Below is a small trained network, with its code and all its weights. Each question gives an input and a target symbol and asks what happens when units are switched off, that is, made to give their printed mean instead of their output.

import numpy as np


def w(rows, s, z=0):
    codes = np.array(rows[::2]) - 128.0
    scale = np.full(codes.shape[1], s)
    scale[-1] = z or s
    return codes * scale


def softmax(a):
    e = np.exp(a - a.max(-1, keepdims=True))
    return e / e.sum(-1, keepdims=True)


def log_softmax(a):
    a = a - a.max(-1, keepdims=True)
    return a - np.log(np.exp(a).sum(-1, keepdims=True))


def net(x, mask):
    ids = ['ΔΨαβγεζθμξπστ'.index(c) for c in x.split()]
    T = len(ids)
    res = E[ids] + P[:T]
    u = 0
    for l in range(2):
        r = res
        for j in range(3):
            rows = slice(3 * j, 3 * j + 3)
            q, k, v = (r @ M[l][rows].T for M in (Q, K, V))
            z = softmax(np.where(np.tri(T) > 0, q @ k.T / 3**0.5, -1e9)) @ v
            o = O[l][rows]
            res = res + np.where(mask[u + j], z, o[:, -1]) @ o[:, :-1]
        u += 3
    return log_softmax(res[-1] @ U[:, :-1].T + U[:, -1])


Q, K, V, O = {}, {}, {}, {}
E = w([
[126,108,152,202,106,147,160,80,69,193,113,146],'Δ',
[169,211,86,105,8,157,142,196,155,166,58,81],'Ψ',
[201,108,157,131,102,201,134,163,177,103,117,157],'α',
[124,121,104,118,142,151,100,181,192,178,182,83],'β',
[141,67,142,212,153,160,141,127,58,101,196,105],'γ',
[109,111,85,158,137,118,114,114,131,213,138,68],'ε',
[156,92,171,98,158,202,127,146,113,123,205,87],'ζ',
[109,114,132,169,139,146,144,114,93,209,178,110],'θ',
[120,46,145,163,72,151,81,114,99,92,89,175],'μ',
[153,191,83,143,131,103,38,69,184,130,96,134],'ξ',
[84,112,75,189,90,135,59,151,91,160,85,179],'π',
[116,101,94,158,153,140,83,126,62,210,58,139],'σ',
[135,109,79,117,189,161,142,124,68,157,141,31],'τ',
],0.015)
P = w([
[213,43,1,79,134,189,199,51,82,162,218,202],'0',
[213,82,49,161,95,151,124,109,106,149,171,130],'1',
[183,99,107,156,96,147,118,91,127,157,139,115],'2',
[163,111,138,159,101,154,113,93,141,166,115,112],'3',
[149,119,149,161,97,146,107,103,147,165,106,107],'4',
[135,129,145,163,100,149,103,113,147,156,100,103],'5',
[124,136,146,162,98,143,94,122,145,152,100,101],'6',
[122,135,146,162,106,136,93,130,149,152,91,98],'7',
[115,149,145,155,105,138,80,136,138,144,89,97],'8',
[109,150,143,150,108,127,69,148,139,143,89,96],'9',
[106,164,141,151,118,127,56,161,130,140,92,102],'10',
[97,155,142,135,107,119,55,156,130,137,86,93],'11',
[97,159,137,134,100,105,55,154,130,131,92,89],'12',
],0.0071)
Q[0] = w([
[189,92,137,110,62,198,136,171,168,145,147,147],'0.h1',
[115,158,145,87,153,111,143,179,123,111,52,72],'0.h1',
[128,129,159,156,68,119,147,183,155,173,146,124],'0.h1',
[101,77,101,132,171,117,112,82,114,128,172,120],'0.h2',
[189,118,64,202,91,141,84,113,128,138,123,99],'0.h2',
[98,156,97,143,79,100,124,181,113,169,64,100],'0.h2',
[49,85,147,171,135,94,173,82,1,177,111,180],'0.h3',
[128,136,59,148,128,142,78,80,143,253,121,70],'0.h3',
[160,98,107,162,55,160,25,93,133,103,40,172],'0.h3',
],0.0075)
K[0] = w([
[182,219,166,57,75,156,135,153,188,50,96,141],'0.h1',
[140,150,49,94,200,106,110,72,112,127,94,88],'0.h1',
[138,247,143,163,96,52,83,79,184,111,122,153],'0.h1',
[50,105,139,228,230,90,101,62,76,183,158,92],'0.h2',
[64,150,128,137,103,96,111,131,90,155,91,95],'0.h2',
[198,197,42,66,81,80,171,136,130,124,120,88],'0.h2',
[98,104,133,244,149,109,131,75,35,159,119,155],'0.h3',
[86,205,24,95,133,50,120,98,144,254,104,81],'0.h3',
[151,130,86,134,81,95,89,102,150,88,21,236],'0.h3',
],0.0082)
V[0] = w([
[101,118,69,160,128,149,96,109,59,183,77,1],'0.h1',
[82,104,138,106,112,95,195,153,19,108,108,98],'0.h1',
[136,175,64,108,79,94,148,141,145,151,158,152],'0.h1',
[133,62,46,194,183,122,122,80,82,125,182,167],'0.h2',
[126,101,127,124,246,45,54,12,166,101,174,177],'0.h2',
[100,36,105,129,176,100,133,105,56,142,177,182],'0.h2',
[134,78,172,138,151,159,142,171,114,72,212,97],'0.h3',
[129,245,104,102,140,13,111,75,184,80,108,138],'0.h3',
[74,189,71,123,156,43,89,111,172,134,52,164],'0.h3',
],0.0052)
O[0] = w([
[114,154,162,149,118,94,120,180,118,180,88,2,227],'0.h1',
[111,120,64,147,149,59,151,109,140,91,72,160,2],'0.h1',
[143,140,81,88,89,135,175,127,160,190,164,112,128],'0.h1',
[201,110,150,149,121,163,112,102,139,75,152,147,211],'0.h2',
[164,107,175,100,160,132,123,118,192,14,116,103,94],'0.h2',
[206,104,130,127,159,173,159,145,130,20,158,183,88],'0.h2',
[91,126,169,159,173,81,123,131,160,145,96,152,9],'0.h3',
[126,140,16,64,150,177,122,102,122,121,169,179,121],'0.h3',
[167,92,82,86,158,231,138,105,94,93,185,180,163],'0.h3',
],0.0069,0.0036)
Q[1] = w([
[115,90,139,103,132,160,140,203,106,110,134,97],'1.h1',
[113,129,129,119,140,117,67,109,130,111,82,99],'1.h1',
[104,159,138,133,128,112,99,117,180,115,95,106],'1.h1',
[154,94,119,44,170,47,254,100,177,49,94,237],'1.h2',
[69,132,165,129,130,90,119,130,182,117,103,207],'1.h2',
[131,147,96,118,60,99,115,96,139,150,97,180],'1.h2',
[162,136,79,102,112,155,164,59,99,188,226,127],'1.h3',
[132,30,122,109,157,126,225,145,99,118,216,156],'1.h3',
[200,119,121,161,93,222,84,131,90,116,150,97],'1.h3',
],0.0076)
K[1] = w([
[79,141,143,114,54,109,127,161,132,209,72,137],'1.h1',
[187,163,98,128,139,142,140,106,80,156,136,120],'1.h1',
[228,228,27,62,167,159,96,66,254,151,214,104],'1.h1',
[184,93,143,149,58,139,180,107,164,109,127,135],'1.h2',
[130,132,118,126,21,136,131,131,145,154,99,168],'1.h2',
[156,113,117,129,141,192,113,147,95,115,107,189],'1.h2',
[136,101,93,138,196,125,118,101,79,151,127,83],'1.h3',
[157,43,179,189,140,151,165,150,91,107,142,60],'1.h3',
[72,198,86,104,77,76,178,133,99,201,95,105],'1.h3',
],0.008)
V[1] = w([
[141,207,64,119,137,129,96,110,131,153,126,114],'1.h1',
[128,98,149,135,72,164,135,170,95,162,109,95],'1.h1',
[114,134,160,139,105,133,121,137,106,149,111,96],'1.h1',
[133,130,128,140,108,122,109,98,141,81,93,185],'1.h2',
[133,1,143,109,209,169,138,162,33,158,145,162],'1.h2',
[108,130,123,188,40,148,121,150,92,171,97,137],'1.h2',
[102,163,83,47,109,97,145,131,120,133,134,115],'1.h3',
[108,130,99,117,140,96,177,141,79,172,129,101],'1.h3',
[72,134,116,150,135,83,184,177,93,186,118,146],'1.h3',
],0.0076)
O[1] = w([
[125,165,163,154,112,81,86,167,113,178,84,83,213],'1.h1',
[163,114,88,60,87,141,118,98,75,132,137,106,255],'1.h1',
[162,132,148,105,106,145,106,110,131,143,141,117,153],'1.h1',
[47,138,178,177,161,124,53,140,229,151,135,96,61],'1.h2',
[129,162,117,121,255,138,103,142,50,132,80,210,111],'1.h2',
[142,119,113,145,86,90,116,173,103,196,129,177,254],'1.h2',
[97,103,145,132,176,116,180,158,162,97,101,165,165],'1.h3',
[92,103,150,138,176,176,134,109,176,69,124,158,149],'1.h3',
[86,123,140,143,171,152,119,113,163,92,124,109,18],'1.h3',
],0.0082,0.0036)
U = w([
[161,89,88,68,114,220,133,78,87,114,209,148,185],'Δ',
[144,172,162,171,93,2,82,158,117,174,78,90,194],'Ψ',
[129,135,123,134,120,103,167,138,147,128,123,152,53],'α',
[119,132,125,122,131,107,139,134,132,123,133,134,2],'β',
[126,128,115,149,126,113,157,158,141,109,131,132,61],'γ',
[121,123,119,126,138,112,143,130,136,123,130,132,37],'ε',
[121,133,146,107,135,120,145,134,137,119,120,130,70],'ζ',
[115,136,133,126,134,115,141,122,134,123,139,136,48],'θ',
[111,98,118,111,110,103,150,142,143,101,111,146,137],'μ',
[79,122,148,155,139,170,93,103,176,113,140,99,143],'ξ',
[100,122,119,148,147,118,112,169,132,137,153,167,59],'π',
[117,151,153,126,182,145,116,150,124,138,105,177,104],'σ',
[118,148,134,114,156,149,136,111,127,89,64,115,149],'τ',
],0.0098,0.0031)

Each question gives the input, a string of symbols that net reads in full, and the target symbol t.
The units are the heads (3 rows each of Q, K, V and O). Each row of codes is followed by its name. A weight is (code - 128) times the scale printed after its matrix; where a second scale follows, it is the last column's (O and U).
mask holds one flag per head, layer by layer. A switched-off head (its flag False) gives its mean, the last column of its rows in O, instead of its output. The means were averaged over made-up inputs and are rounded, as every weight is.
A unit's drop is (log p(t) with every unit on - log p(t) with that unit switched off) / (log p(t) with every unit on - log p(t) with every unit switched off).
The circuit of an input: a set's keep is (log p(t) with only the set's units on - log p(t) with every unit switched off) / (log p(t) with every unit on - log p(t) with every unit switched off). Starting from all 6 units, units are removed one at a time, each time the one whose removal leaves the highest keep (on an exact tie, the one counted first), for as long as the keep stays at least 0.8.
units of the circuit, in order: the units of the circuit, biggest drop first
unit that matters most: the unit with the biggest drop
which heads matter: for each layer, one digit per head in row order, 1 if its drop is at least 0.15 and else 0, layers parted by /
input ε τ γ ξ μ α ζ Δ π α, target Ψ: which heads matter => 011 / 001
input α α μ α ζ θ α μ γ π β, target Δ: units of the circuit, in order => (1.h1)
input α ξ ξ ξ σ β ξ α σ π, target Δ: which heads matter => 101 / 000
input Δ ξ α Δ γ Ψ σ, target σ: units of the circuit, in order => (1.h3, 0.h2, 1.h2)
input γ τ Ψ ξ ε, target ξ: units of the circuit, in order => (1.h3, 0.h2)
input ξ ξ β ξ σ ξ ξ ξ Δ γ α σ α, target Ψ: units of the circuit, in order => (0.h2, 1.h3)
input ξ ξ ξ μ ξ ξ α ξ γ ξ Δ, target Δ: which heads matter => 101 / 100
input ξ ξ Δ ξ ξ γ γ σ ξ ξ ε ε α, target Δ: units of the circuit, in order => (0.h3, 0.h1)
input Δ Δ ξ ξ α ξ ξ Ψ μ α ξ π, target π: units of the circuit, in order => (0.h3, 0.h2, 1.h3, 1.h2)
input μ α ζ ξ τ θ μ ξ α σ α Ψ, target σ: which heads matter => 011 / 011
input γ α Ψ π, target π: which heads matter => 010 / 011
input α γ ξ ε, target Δ: units of the circuit, in order => (0.h3, 1.h1)
input μ γ ξ π, target Δ: units of the circuit, in order => (0.h3, 1.h1)
input ξ ξ γ σ, target Δ: unit that matters most => 0.h3
input θ γ ξ α τ ξ τ, target Ψ: which heads matter => 101 / 001
input ζ ξ τ β τ β μ β, target Ψ: which heads matter => 001 / 001
input ζ ξ ζ, target Ψ: which heads matter => 001 / 000
input α μ ξ α α ξ α ε ξ ξ ξ ζ Δ, target Δ: which heads matter => 001 / 100
input α ζ γ τ μ ξ ξ θ τ, target Ψ: units of the circuit, in order => (0.h1, 0.h3)
input μ α ξ μ, target Ψ: units of the circuit, in order => (0.h3)
input Ψ μ ξ ξ ζ ξ ξ σ τ, target τ: which heads matter => 110 / 011
input ξ ε μ σ γ γ ξ γ α μ Δ μ, target Ψ: units of the circuit, in order => (0.h3, 1.h3)
input Δ α ξ ζ ξ σ Δ ξ π ε, target Δ: which heads matter => 001 / 000
input θ τ γ ξ ξ ξ γ ξ α, target Δ: which heads matter => 101 / 100
input γ σ ζ σ Δ π τ μ ξ ξ ξ ξ ζ, target Ψ: which heads matter => 001 / 001
input α γ Δ τ ξ, target Δ: which heads matter => 011 / 000
input α α ζ α ξ ξ Δ γ ε σ, target Δ: units of the circuit, in order => (0.h3)
